Rows, each with roughly how far along a hidden order it lies (0 to 10):
(in the rows, 128 means zero)
[116 162 164 135 149 138 117  73 200 139 107 151 181 155 129 141 103  22
 144 139 150 130  61 144 121 147 164 108 135 128 105 115 151 140 128 133
 127 137 210 121 107  96 151 105 115 125] | 1
[124 110 114 115 108 117 148 202 115 131 133 121  94 100 119  92 126 205
 150 118  99 127 158  78 134 114  89 163 127 118 106 131 123  84 147 108
 129 120  39 152 155 139 123 127 176 125] | 8
[116 166 166 136 151 142 116  69 208 131 106 153 198 155 130 144  99   8
 149 141 156 134  60 163 112 156 165  94 138 129  94 122 157 147 128 139
 126 138 217 115 101  94 154  98  89 134] | 0
[123 130 134 133 129 127 126 104 130 141 122 135 110 135 128 119 128 119
 128 129 126 123 120 129 134 117 136 134 127 126 141 118 122 122 122 124
 129 129 148 132 124 126 131 139 150 115] | 4
[ 95  92  86 130 100 111 144 132  41 158 177 148 119  78 127  33 175 255
 198 114 108   1 206 190  61  47  44 190 160 122 102 103  49  23 111 132
 132 106 219 140 183 173 140 132 255 158] | 10
[131 125 123 126 122 130 135 132 121 116 138 127 129 120 127 125 133 153
 138 126 129 122 153 133 124 133 113 127 132 129 123 133 126 115 126 127
 128 126 106 124 137 133 130 123 128 135] | 6
[129 113 125 110 108 113 146 227 114 125 132 114 115 100 119  96 121 193
 149 117  96 142 155  64 132 122  90 167 127 118  89 137 129  92 158 109
 128 121  30 151 153 137 119 117 165 133] | 9
[124 131 129 134 129 128 128  98 129 138 129 136 114 132 128 132 131 123
 124 129 130 117 120 138 129 120 136 127 129 127 143 116 120 118 120 129
 128 128 156 127 125 128 131 136 145 121] | 4
[124 113 115 123 117 128 144 146 117 120 146 129 122 105 123 100 138 180
 151 122 122 108 173 127 117 128  97 138 136 126 117 134 121  96 127 124
 129 121  87 131 148 139 130 122 146 138] | 7
[116 110 115 128 111 131 150 116 102 129 153 137 100 103 124  91 151 205
 155 120 118  72 196 147 115 112  87 144 142 124 138 123 105  69 114 121
 130 118 116 134 154 147 138 133 192 131] | 8
[120 118 112 131 121 136 141  89 109 120 156 137 127 110 128  98 157 172
 152 127 138  69 183 178 102 127  99 149 144 132 132 129 115  95 110 136
 129 121 150 116 143 144 138 125 148 143] | 7
[121 107 122 120 110 122 150 176 109 130 140 127  93 102 121  91 133 188
 147 119 103 123 167 103 130 113  88 158 132 120 122 127 117  79 134 112
 129 120  62 146 153 139 129 130 185 124] | 8
[122 107 122 115 105 115 147 200 106 134 138 123 101  98 120  83 132 210
 153 117  98 108 155  82 127 110  84 168 130 117 105 127 112  59 141 109
 129 118  51 153 159 141 122 127 192 129] | 9
[120 175 180 131 151 146 119  83 242 123  98 152 213 167 126 157  81   1
 155 143 156 171  49 135 127 178 171  91 135 128  77 130 180 154 144 131
 125 141 179 116  92  80 157  84  73 134] | 0
[115 158 163 137 145 134 121  79 182 147 104 150 139 158 130 140 107  36
 131 137 139 137  48 136 133 130 162 120 129 124 123 108 141 132 125 127
 127 135 191 128 105 104 144 124 141 114] | 1
[116 140 134 140 138 133 119  59 136 142 128 147 142 142 132 126 133 108
 134 134 145  84 109 179 110 115 137 121 137 131 136 111 114 127 111 138
 129 130 221 117 119 126 142 132 144 128] | 3
[114 131 130 141 129 132 130  60 121 150 130 150  98 138 130 121 141 133
 125 130 136  84 125 167 131 103 136 127 134 126 168 103 101 105 102 129
 130 127 201 127 128 129 138 150 181 111] | 4
[116 157 147 138 146 137 112  57 162 136 122 149 197 145 134 143 119  63
 153 138 154  90  85 181  93 138 153 106 142 133 104 120 131 144 121 146
 128 132 248 110 110 109 148 108 108 145] | 1
[113 162 164 138 149 140 118  62 196 140 109 156 173 160 130 139 103  28
 143 140 151 119  66 154 122 142 162 104 136 127 114 112 152 145 122 132
 127 135 214 120 103  98 152 111 123 123] | 0
[130 111 120 114 111 120 142 205 120 117 137 116 124 102 121  97 125 181
 151 120 107 132 160  85 125 130  92 149 129 123  94 141 132 103 147 116
 128 122  46 142 149 138 123 115 146 138] | 8
[120 127 128 134 127 129 131 109 121 135 132 137 107 130 129 120 142 135
 129 128 131 109 137 148 132 117 127 129 131 127 153 118 115 113 114 128
 129 125 145 129 130 130 133 141 181 120] | 5
[119 111 118 121 108 126 146 151 105 129 147 129  98 103 122  94 141 195
 148 118 112  97 175 127 126 115  87 152 134 122 123 126 113  76 126 117
 129 119  80 141 156 139 131 131 185 130] | 8
[126 133 134 131 133 127 120 136 130 135 122 132 135 136 130 133 124 106
 129 131 133 126 105 133 124 122 138 126 128 128 126 123 126 137 124 132
 128 130 169 123 123 123 131 127 126 129] | 3
[127 110 114 115 108 118 140 195 107 120 144 120 138  96 121  89 132 209
 164 119 107  99 170 106 110 119  84 157 135 123  83 137 120  88 145 121
 128 118  74 141 158 142 125 113 148 146] | 9
[128 105 116 101 101  98 135 255  96 136 132 107 145  85 119  70 116 232
 169 113  81 107 138  44 109  99  74 200 128 115  41 137 114  89 178 110
 128 118  33 161 166 144 113 108 177 147] | 10
[124 103 119 107 104 102 141 255  99 137 131 115 116  88 119  77 121 227
 158 113  84 107 146  53 125  93  74 193 127 115  77 130 113  76 162 106
 129 117  33 163 167 141 116 117 198 135] | 9
[113 166 176 138 147 145 123  59 204 142 102 157 165 163 128 144  98   1
 137 143 150 141  59 149 133 147 169 103 134 125 122 112 154 134 122 128
 127 137 203 124 100  90 156 113 124 115] | 0
[118 112 114 125 111 128 147 129 105 125 152 132 112 102 124  95 146 196
 157 122 119  80 181 143 112 115  88 144 140 125 127 127 115  77 119 122
 129 119 104 132 155 149 135 129 182 136] | 8
[124 113 109 125 118 132 141 132 114 112 149 131 128 108 127 106 144 177
 151 126 127 100 172 143 110 132  99 128 139 129 117 135 121 105 126 130
 129 116 107 124 144 139 131 121 143 141] | 7
[117 100  97 111 103  95 130 242  65 136 157 118 174  75 125  57 142 255
 192 115  99  23 167 115  65  82  53 197 145 122  34 133  89  77 161 129
 129 112 135 143 181 157 122 105 185 167] | 10
[121 107 116 118 103 115 145 193 102 132 144 124 108  96 120  82 135 219
 160 117 102  97 171  98 115 103  76 171 133 119  98 126 111  77 140 114
 129 117  65 148 160 146 125 123 193 134] | 9
[134 129 127 124 129 128 124 145 128 119 129 121 153 123 128 118 125 124
 140 128 131 138 129 124 117 139 126 126 128 130 107 137 135 138 138 133
 127 129 118 125 126 127 125 117 102 142] | 5
[110 106 120 131 109 129 156 111 104 142 148 142  60 108 122  84 152 198
 146 120 114  83 184 141 132  98  90 152 137 119 171 112 101  52 103 111
 130 118 105 141 154 146 139 151 233 111] | 8
